Below are the code and all the weights of a small trained network. Each question names an input and a target symbol and asks about switching units off, where a switched-off unit gives its printed mean instead of its output.

import numpy as np


def w(rows, s, z=0):
    codes = np.array(rows[::2]) - 128.0
    scale = np.full(codes.shape[1], s)
    scale[-1] = z or s
    return codes * scale


def f(y):
    return np.maximum(y, 0)


def softmax(a):
    e = np.exp(a - a.max(-1, keepdims=True))
    return e / e.sum(-1, keepdims=True)


def log_softmax(a):
    a = a - a.max(-1, keepdims=True)
    return a - np.log(np.exp(a).sum(-1, keepdims=True))


def net(x, mask):
    ids = ['ΓΦΨαβδζηλτω'.index(c) for c in x.split()]
    T = len(ids)
    res = E[ids] + P[:T]
    u = 0
    for l in range(3):
        q, k, v = (res @ M[l].T for M in (Q, K, V))
        z = softmax(np.where(np.tri(T) > 0, q @ k.T / 3**0.5, -1e9)) @ v
        res = res + np.where(mask[u], z, O[l][:, -1]) @ O[l][:, :-1]
        u += 1
        y = f(res @ A[l][:, :-1].T + A[l][:, -1])
        res = res + np.where(mask[u : u + 4], y, B[l][:, -1]) @ B[l][:, :-1]
        u += 4
    return log_softmax(res[-1] @ U[:, :-1].T + U[:, -1])


Q, K, V, O, A, B = {}, {}, {}, {}, {}, {}
E = w([
[92,128,145],'Γ',
[120,166,174],'Φ',
[25,30,9],'Ψ',
[75,132,225],'α',
[105,163,146],'β',
[150,113,135],'δ',
[122,189,142],'ζ',
[87,213,66],'η',
[95,180,203],'λ',
[148,74,98],'τ',
[128,161,183],'ω',
],0.014)
P = w([
[108,178,80],'0',
[172,150,118],'1',
[59,49,248],'2',
[102,189,115],'3',
[173,165,47],'4',
[34,64,225],'5',
[98,200,137],'6',
[186,186,58],'7',
[146,28,175],'8',
[96,194,138],'9',
[194,172,21],'10',
[89,26,114],'11',
[90,204,140],'12',
[190,185,6],'13',
],0.013)
Q[0] = w([
[200,229,30],'0.h1',
[1,122,230],'0.h1',
[193,153,168],'0.h1',
],0.0053)
K[0] = w([
[55,75,6],'0.h1',
[59,198,253],'0.h1',
[17,130,38],'0.h1',
],0.0067)
V[0] = w([
[2,19,142],'0.h1',
[34,75,24],'0.h1',
[186,73,222],'0.h1',
],0.0054)
O[0] = w([
[121,21,1,158],'0.h1',
[181,95,78,201],'0.h1',
[195,173,133,2],'0.h1',
],0.0089,0.0029)
A[0] = w([
[59,56,130,24],'0.n1',
[253,74,113,38],'0.n2',
[231,227,92,167],'0.n3',
[195,134,103,4],'0.n4',
],0.0059,0.0031)
B[0] = w([
[254,165,101,178],'0.n1',
[169,240,127,153],'0.n2',
[47,130,7,253],'0.n3',
[201,128,235,138],'0.n4',
],0.0056,0.0035)
Q[1] = w([
[101,137,141],'1.h1',
[19,255,44],'1.h1',
[112,123,164],'1.h1',
],0.009)
K[1] = w([
[107,99,130],'1.h1',
[120,223,57],'1.h1',
[112,246,81],'1.h1',
],0.012)
V[1] = w([
[207,2,231],'1.h1',
[160,140,126],'1.h1',
[180,56,169],'1.h1',
],0.0069)
O[1] = w([
[115,91,137,4],'1.h1',
[109,92,89,122],'1.h1',
[158,254,247,64],'1.h1',
],0.006,0.014)
A[1] = w([
[79,71,95,90],'1.n1',
[64,59,166,255],'1.n2',
[29,2,7,193],'1.n3',
[119,169,201,58],'1.n4',
],0.0099,0.0042)
B[1] = w([
[116,97,31,157],'1.n1',
[4,68,3,158],'1.n2',
[215,135,211,253],'1.n3',
[235,100,169,131],'1.n4',
],0.0063,0.02)
Q[2] = w([
[63,253,96],'2.h1',
[96,127,219],'2.h1',
[128,77,227],'2.h1',
],0.0069)
K[2] = w([
[80,174,124],'2.h1',
[84,128,255],'2.h1',
[82,83,179],'2.h1',
],0.0095)
V[2] = w([
[134,140,135],'2.h1',
[171,254,61],'2.h1',
[119,126,102],'2.h1',
],0.0092)
O[2] = w([
[130,124,201,124],'2.h1',
[169,137,188,254],'2.h1',
[84,6,162,155],'2.h1',
],0.012,0.0079)
A[2] = w([
[118,124,42,27],'2.n1',
[92,224,168,4],'2.n2',
[151,115,255,94],'2.n3',
[72,128,125,79],'2.n4',
],0.0079,0.0027)
B[2] = w([
[155,254,143,203],'2.n1',
[49,92,138,175],'2.n2',
[50,122,128,250],'2.n3',
[157,70,122,204],'2.n4',
],0.008,0.002)
U = w([
[84,58,47,196],'Γ',
[143,9,161,173],'Φ',
[235,26,77,53],'Ψ',
[194,138,154,255],'α',
[102,227,152,113],'β',
[150,148,89,111],'δ',
[128,201,142,88],'ζ',
[146,254,157,144],'η',
[98,184,142,52],'λ',
[230,202,140,211],'τ',
[157,151,129,41],'ω',
],0.0079,0.0038)

Each question gives the input, a string of symbols that net reads in full, and the target symbol t.
The units are the heads (3 rows each of Q, K, V and O) and the neurons (one row each of A and B). Each row of codes is followed by its name. A weight is (code - 128) times the scale printed after its matrix; where a second scale follows, it is the last column's (O, A, B and U).
mask holds one flag per unit, layer by layer, with each layer's heads first. A switched-off unit (its flag False) gives its mean, the last column of its rows in O or B, instead of its output. The means were averaged over made-up inputs and are rounded, as every weight is.
A unit's drop is (log p(t) with every unit on - log p(t) with that unit switched off) / (log p(t) with every unit on - log p(t) with every unit switched off).
The circuit of an input: a set's keep is (log p(t) with only the set's units on - log p(t) with every unit switched off) / (log p(t) with every unit on - log p(t) with every unit switched off). Starting from the 12 units with the biggest drops (on a tie, the unit counted first), units are removed one at a time, each time the one whose removal leaves the highest keep (on an exact tie, the one counted first), for as long as the keep stays at least 0.8.
units of the circuit, in order: the units of the circuit, biggest drop first
most important unit: the unit with the biggest drop
top k neurons: the k neurons with the biggest drops, biggest first
k most important neurons of layer l: the k neurons of layer l with the biggest drops, biggest first
drop of u: that unit's drop, to one decimal
input β λ α α ζ Ψ ζ Φ τ, target Γ: units of the circuit, in order -> (2.h1)
input τ Φ η Φ τ, target τ: units of the circuit, in order -> (1.n2 0.n2 0.h1)
input α Γ η η ζ Φ η Γ ζ ζ ζ ω, target Γ: units of the circuit, in order -> (2.h1 1.n2)
input ζ δ Γ η η δ λ η Φ, target Γ: top 2 neurons -> (1.n3 1.n2)
input β δ ζ, target Γ: units of the circuit, in order -> (2.h1 1.n2)
input ω ζ Φ η η η η η η Ψ ζ, target Ψ: top 4 neurons -> (1.n1 0.n3 2.n1 0.n1)
input Γ τ ζ λ ζ ω ζ η η α Γ Φ Ψ, target Ψ: top 3 neurons -> (1.n3 1.n1 0.n3)
input η Φ β, target Γ: 2 most important neurons of layer 1 -> (1.n2 1.n3)
input λ η τ, target Γ: top 2 neurons -> (1.n2 1.n3)
input λ τ η, target Γ: units of the circuit, in order -> (1.n2 2.h1)
input δ Γ δ ζ Ψ, target Ψ: top 2 neurons -> (1.n3 1.n1)
input τ Φ α Φ ω β β Γ ζ, target Γ: units of the circuit, in order -> (2.h1 1.h1)
input τ β ζ β Γ Γ Ψ η, target Ψ: top 3 neurons -> (1.n1 0.n3 2.n1)
input η ζ β τ δ Ψ Φ β δ ω λ λ β η, target Ψ: most important unit -> 0.h1
input Ψ η Γ, target Γ: top 2 neurons -> (1.n2 0.n3)
input Ψ Γ η η η η Φ η η δ ω η ζ Φ, target Ψ: drop of 0.n2 -> -0.1
input τ ζ τ η ζ α Φ η η λ Ψ Ψ η ω, target Ψ: drop of 0.n2 -> -0.2
input Γ ζ Φ ω Φ η η ζ Γ Γ β λ, target Γ: drop of 1.n2 -> 0.2
input τ Γ η, target Γ: drop of 2.h1 -> 0.4
input ω η η Γ Γ Γ η ζ Ψ δ Φ α, target Γ: units of the circuit, in order -> (2.h1)
